Here is a tiny trained network, its code and every weight. The questions are about switching its units off for an input and a class, where a switched-off unit gives its printed mean instead of its output.

import numpy as np


def w(rows, s, z=0):
    codes = np.array(rows[::2]) - 128.0
    scale = np.full(codes.shape[1], s)
    scale[-1] = z or s
    return codes * scale


def f(y):
    return np.maximum(y, 0)


def log_softmax(a):
    a = a - a.max(-1, keepdims=True)
    return a - np.log(np.exp(a).sum(-1, keepdims=True))


def net(x, mask):
    res = np.array(x, float).reshape(1, 6) / 4 @ E
    y = f(res @ A[0][:, :-1].T + A[0][:, -1])
    res = res + np.where(mask, y, B[0][:, -1]) @ B[0][:, :-1]
    return log_softmax(res[-1] @ U[:, :-1].T + U[:, -1])


A, B = {}, {}
E = w([
[119,199,122,2,197,59,168,192,117,203,232,148],'x0',
[97,105,117,111,116,122,131,150,92,139,119,132],'x1',
[222,98,92,128,122,55,164,141,206,87,173,161],'x2',
[131,116,230,123,133,95,80,205,112,118,173,180],'x3',
[223,159,86,131,83,175,39,167,36,140,92,184],'x4',
[150,80,127,111,114,108,137,197,101,163,92,109],'x5',
],0.0071)
A[0] = w([
[113,43,226,140,85,56,130,176,87,116,120,183,206],'neuron 1',
[116,82,185,99,135,187,234,136,166,119,99,166,6],'neuron 2',
[119,139,23,108,71,133,184,103,134,146,97,76,87],'neuron 3',
[94,30,122,234,57,140,74,109,151,48,67,128,63],'neuron 4',
[74,17,181,137,195,126,220,114,125,97,132,79,17],'neuron 5',
[175,61,72,117,93,94,146,129,212,116,148,206,137],'neuron 6',
[224,153,106,129,103,151,107,144,2,99,114,147,65],'neuron 7',
[165,127,181,123,156,67,162,211,72,186,101,107,182],'neuron 8',
[118,92,51,125,134,141,199,95,114,116,80,141,86],'neuron 9',
],0.0064,0.0022)
B[0] = w([
[93,153,174,122,74,64,153,141,182,103,94,168,201],'neuron 1',
[120,113,126,119,143,157,178,111,107,131,239,161,152],'neuron 2',
[119,231,155,65,69,168,124,145,141,88,150,64,195],'neuron 3',
[130,137,46,89,137,78,87,188,163,211,190,161,254],'neuron 4',
[158,77,123,134,140,161,255,26,75,143,160,112,199],'neuron 5',
[86,76,183,107,207,179,124,198,105,27,93,140,200],'neuron 6',
[159,102,194,111,174,192,203,74,76,58,221,91,208],'neuron 7',
[153,115,87,172,93,87,95,153,135,139,78,145,203],'neuron 8',
[144,142,129,67,70,101,70,151,169,129,106,106,179],'neuron 9',
],0.009,0.0073)
U = w([
[205,28,177,184,122,253,210,40,68,96,244,113,100],'0',
[141,119,36,105,212,122,54,159,157,223,221,162,71],'1',
[151,225,242,116,8,183,120,113,234,74,103,96,157],'2',
[103,130,119,202,109,215,151,132,148,40,147,129,250],'3',
[83,45,135,127,236,245,88,132,118,59,121,110,141],'4',
[139,127,111,163,108,164,132,61,150,81,99,147,198],'5',
],0.0057,0.0018)

Each question gives the input, the list of numbers given to net, and the class t.
The units are the neurons (one row each of A and B). Each row of codes is followed by its name. A weight is (code - 128) times the scale printed after its matrix; where a second scale follows, it is the last column's (A, B and U).
mask holds one flag per neuron, in row order. A switched-off neuron (its flag False) gives its mean, the last column of its row in B, instead of its output. The means were averaged over made-up inputs and are rounded, as every weight is.
A unit's drop is (log p(t) with every unit on - log p(t) with that unit switched off) / (log p(t) with every unit on - log p(t) with every unit switched off).
The circuit of an input: a set's keep is (log p(t) with only the set's units on - log p(t) with every unit switched off) / (log p(t) with every unit on - log p(t) with every unit switched off). Starting from all 9 units, units are removed one at a time, each time the one whose removal leaves the highest keep (on an exact tie, the one counted first), for as long as the keep stays at least 0.8.
circuit, biggest first: the units of the circuit, biggest drop first
top k neurons: the k neurons with the biggest drops, biggest first
drop when u is switched off: that unit's drop, to one decimal
input [5,-7,8,0,3,-4], class 4: circuit, biggest first : (neuron 6; neuron 4)
input [0,2,7,-7,-4,-4], class 2: top 4 neurons : (neuron 3; neuron 9; neuron 7; neuron 4)
input [-3,3,-5,-6,-4,-2], class 2: circuit, biggest first : (neuron 3)
input [-7,7,-6,-6,-6,3], class 1: top 2 neurons : (neuron 4; neuron 7)
input [5,2,3,1,-2,8], class 5: circuit, biggest first : (neuron 4; neuron 8)
input [-2,-4,6,3,-1,-3], class 4: top 2 neurons : (neuron 6; neuron 3)
input [-4,-7,-5,-7,1,-4], class 2: circuit, biggest first : (neuron 3; neuron 9)
input [3,-3,-2,-6,3,-3], class 2: circuit, biggest first : (neuron 4; neuron 3; neuron 5)
input [-5,6,0,-2,-8,-3], class 0: top 2 neurons : (neuron 5; neuron 2)
input [1,-7,8,-7,3,-8], class 4: top 3 neurons : (neuron 6; neuron 1; neuron 8)
input [-5,-3,5,5,2,0], class 1: top 2 neurons : (neuron 4; neuron 3)
input [5,-6,3,-8,-4,4], class 2: top 4 neurons : (neuron 3; neuron 4; neuron 9; neuron 7)
input [6,3,7,-1,-3,5], class 4: top 2 neurons : (neuron 6; neuron 4)
input [4,0,7,5,-7,0], class 0: circuit, biggest first : (neuron 5)
input [-6,-7,2,-8,-4,2], class 2: top 3 neurons : (neuron 3; neuron 9; neuron 7)
input [-1,-7,1,7,7,-1], class 0: top 4 neurons : (neuron 7; neuron 3; neuron 9; neuron 4)
input [-4,2,4,-1,0,0], class 1: top 2 neurons : (neuron 4; neuron 7)
input [2,-7,-2,-7,8,1], class 0: drop when neuron 4 is switched off : 0.1
input [5,-7,-4,-7,-2,-2], class 2: drop when neuron 3 is switched off : 0.4
input [-1,-7,-4,0,-7,1], class 0: drop when neuron 5 is switched off : 0.4
